Below are the code and all the weights of a small trained network. Each question names an input and a target symbol and asks about switching units off, where a switched-off unit gives its printed mean instead of its output.

import numpy as np


def w(rows, s, z=0):
    codes = np.array(rows[::2]) - 128.0
    scale = np.full(codes.shape[1], s)
    scale[-1] = z or s
    return codes * scale


def norm(h):
    return h / np.sqrt((h * h).mean(-1, keepdims=True) + 1e-5)


def f(y):
    return y / 2 * (1 + np.tanh(0.7978845608 * (y + 0.044715 * y**3)))


def softmax(a):
    e = np.exp(a - a.max(-1, keepdims=True))
    return e / e.sum(-1, keepdims=True)


def log_softmax(a):
    a = a - a.max(-1, keepdims=True)
    return a - np.log(np.exp(a).sum(-1, keepdims=True))


def net(x, mask):
    ids = ['ΓΛΞΣεζημτ'.index(c) for c in x.split()]
    T = len(ids)
    res = E[ids] + P[:T]
    u = 0
    for l in range(2):
        q, k, v = (norm(res) @ M[l].T for M in (Q, K, V))
        z = softmax(np.where(np.tri(T) > 0, q @ k.T / 3**0.5, -1e9)) @ v
        res = res + np.where(mask[u], z, O[l][:, -1]) @ O[l][:, :-1]
        u += 1
        y = f(norm(res) @ A[l][:, :-1].T + A[l][:, -1])
        res = res + np.where(mask[u : u + 8], y, B[l][:, -1]) @ B[l][:, :-1]
        u += 8
    return log_softmax(norm(res)[-1] @ U[:, :-1].T + U[:, -1])


Q, K, V, O, A, B = {}, {}, {}, {}, {}, {}
E = w([
[105,82,112,119],'Γ',
[34,178,157,97],'Λ',
[174,216,148,114],'Ξ',
[196,98,144,132],'Σ',
[235,150,50,124],'ε',
[112,90,100,115],'ζ',
[114,86,107,126],'η',
[33,51,213,8],'μ',
[125,109,97,105],'τ',
],0.015)
P = w([
[143,183,245,237],'0',
[86,180,129,5],'1',
[74,175,126,4],'2',
[80,182,126,9],'3',
[79,183,132,8],'4',
[81,181,134,15],'5',
[79,177,128,13],'6',
[82,183,135,13],'7',
[79,185,126,12],'8',
[75,181,126,15],'9',
],0.0049)
Q[0] = w([
[22,60,1,71],'L0H1',
[124,138,161,124],'L0H1',
[115,72,195,41],'L0H1',
],0.009)
K[0] = w([
[134,151,211,244],'L0H1',
[38,193,115,68],'L0H1',
[60,75,167,142],'L0H1',
],0.011)
V[0] = w([
[127,70,98,89],'L0H1',
[254,89,137,124],'L0H1',
[108,100,80,133],'L0H1',
],0.0073)
O[0] = w([
[233,108,65,124,81],'L0H1',
[48,77,89,150,2],'L0H1',
[99,254,120,112,64],'L0H1',
],0.009,0.0014)
A[0] = w([
[222,147,162,95,196],'L0N1',
[9,202,67,96,101],'L0N2',
[116,118,46,45,104],'L0N3',
[121,1,135,87,255],'L0N4',
[122,113,204,102,167],'L0N5',
[75,215,102,101,120],'L0N6',
[234,95,131,155,62],'L0N7',
[43,142,134,143,36],'L0N8',
],0.0082,0.0035)
B[0] = w([
[122,211,72,83,183],'L0N1',
[106,103,185,214,193],'L0N2',
[110,72,105,83,207],'L0N3',
[145,187,70,89,253],'L0N4',
[167,140,83,124,175],'L0N5',
[190,58,162,254,159],'L0N6',
[117,159,185,174,134],'L0N7',
[142,147,153,135,135],'L0N8',
],0.0072,0.0073)
Q[1] = w([
[143,37,39,81],'L1H1',
[64,109,2,110],'L1H1',
[71,21,7,192],'L1H1',
],0.0095)
K[1] = w([
[63,242,8,84],'L1H1',
[94,185,87,198],'L1H1',
[82,177,67,255],'L1H1',
],0.0077)
V[1] = w([
[65,147,111,165],'L1H1',
[53,142,223,2],'L1H1',
[118,1,178,134],'L1H1',
],0.0062)
O[1] = w([
[76,116,156,255,141],'L1H1',
[56,158,148,96,184],'L1H1',
[93,162,65,109,4],'L1H1',
],0.0099,0.0044)
A[1] = w([
[48,213,139,109,11],'L1N1',
[184,149,164,90,236],'L1N2',
[156,165,130,145,61],'L1N3',
[147,60,186,246,6],'L1N4',
[77,126,199,212,5],'L1N5',
[174,203,90,84,197],'L1N6',
[21,126,150,254,72],'L1N7',
[130,34,25,181,254],'L1N8',
],0.0092,0.0027)
B[1] = w([
[164,45,239,92,181],'L1N1',
[112,164,151,157,245],'L1N2',
[153,93,3,217,115],'L1N3',
[67,94,55,46,198],'L1N4',
[125,47,160,202,169],'L1N5',
[125,119,124,254,255],'L1N6',
[163,182,191,144,220],'L1N7',
[169,202,130,193,246],'L1N8',
],0.0097,0.0041)
U = w([
[247,114,163,85,175],'Γ',
[138,227,177,80,2],'Λ',
[67,129,160,35,56],'Ξ',
[55,205,88,155,170],'Σ',
[192,132,59,181,137],'ε',
[152,30,111,83,106],'ζ',
[147,58,111,191,177],'η',
[165,176,49,52,109],'μ',
[89,133,216,184,126],'τ',
],0.015,0.0044)

Each question gives the input, a string of symbols that net reads in full, and the target symbol t.
The units are the heads (3 rows each of Q, K, V and O) and the neurons (one row each of A and B). Each row of codes is followed by its name. A weight is (code - 128) times the scale printed after its matrix; where a second scale follows, it is the last column's (O, A, B and U).
mask holds one flag per unit, layer by layer, with each layer's heads first. A switched-off unit (its flag False) gives its mean, the last column of its rows in O or B, instead of its output. The means were averaged over made-up inputs and are rounded, as every weight is.
A unit's drop is (log p(t) with every unit on - log p(t) with that unit switched off) / (log p(t) with every unit on - log p(t) with every unit switched off).
The circuit of an input: a set's keep is (log p(t) with only the set's units on - log p(t) with every unit switched off) / (log p(t) with every unit on - log p(t) with every unit switched off). Starting from the 12 units with the biggest drops (on a tie, the unit counted first), units are removed one at a time, each time the one whose removal leaves the highest keep (on an exact tie, the one counted first), for as long as the keep stays at least 0.8.
circuit, biggest first: the units of the circuit, biggest drop first
k most important neurons: the k neurons with the biggest drops, biggest first
k most important neurons of layer l: the k neurons of layer l with the biggest drops, biggest first
input Ξ Γ μ Ξ Σ, target Λ: 2 most important neurons => (L0N7, L0N6)
input Ξ ζ Λ η, target Ξ: circuit, biggest first => (L0H1, L1N6)
input ε τ Γ, target ε: circuit, biggest first => (L1H1, L1N8, L0H1)
input ε μ η ζ Γ Γ, target ε: circuit, biggest first => (L1H1, L0H1)
input Λ τ τ η Γ τ τ τ η, target Λ: circuit, biggest first => (L0H1, L1H1)
input ζ η τ, target ζ: 3 most important neurons => (L0N3, L0N2, L0N6)
input η τ Γ Γ Ξ Λ ζ, target η: circuit, biggest first => (L0N3, L1H1, L0H1)
input ζ Γ ζ τ μ Γ, target ζ: 3 most important neurons => (L0N3, L0N2, L0N6)
input Σ Γ Σ Σ Γ ζ, target Σ: circuit, biggest first => (L0H1, L1N8, L0N4, L1N6)
input Γ Σ Γ Λ ε Σ Ξ Σ Ξ, target ε: circuit, biggest first => (L1N6, L1N3)
input Γ τ τ Σ Γ Γ Σ η, target Γ: 3 most important neurons => (L0N3, L0N6, L0N2)
input μ ζ Σ ε τ τ Ξ Σ τ, target μ: 3 most important neurons => (L0N3, L1N1, L0N4)
input η Λ ε ε Γ Γ Γ, target η: 3 most important neurons of layer 1 => (L1N8, L1N4, L1N5)
input ζ ε ζ μ τ τ Ξ ε τ, target ζ: 2 most important neurons => (L0N2, L0N6)
input ζ τ Γ, target ζ: 3 most important neurons of layer 1 => (L1N4, L1N6, L1N7)
input ε Γ μ τ Γ τ, target ε: most important neuron => (L1N8)
input Γ τ Γ Λ Γ Λ τ, target Γ: 3 most important neurons of layer 0 => (L0N3, L0N6, L0N2)
input Σ Λ Ξ Σ Γ, target Σ: 2 most important neurons of layer 1 => (L1N8, L1N4)
input ζ Γ ζ, target ζ: most important neuron => (L0N3)
input Λ τ η, target Λ: most important neuron => (L1N6)
input Γ τ μ μ ζ, target Γ: 4 most important neurons of layer 0 => (L0N3, L0N6, L0N2, L0N5)
input Γ Γ ζ Ξ Λ ζ Ξ τ, target Γ: 3 most important neurons => (L0N6, L0N3, L1N6)
input Σ Σ μ ε τ, target Σ: 2 most important neurons => (L1N8, L0N1)
input Σ η Γ τ ε Γ Ξ Σ η, target Σ: 2 most important neurons of layer 1 => (L1N8, L1N6)
input Γ Ξ τ Ξ Γ Γ, target Γ: 2 most important neurons => (L0N3, L0N6)
input ζ τ η Ξ Γ Σ η, target ζ: 4 most important neurons => (L0N3, L0N2, L0N6, L1N4)
input Σ ε τ ε Λ ε μ τ, target Σ: 2 most important neurons => (L1N8, L0N2)
input Γ Γ ε ζ τ ζ Λ τ Σ ζ, target Γ: 2 most important neurons of layer 1 => (L1N6, L1N8)
input Γ ζ Γ η η η Γ η ζ Λ, target τ: 2 most important neurons of layer 0 => (L0N6, L0N2)
input Σ μ ζ Λ Λ Γ, target Σ: most important neuron => (L0N4)
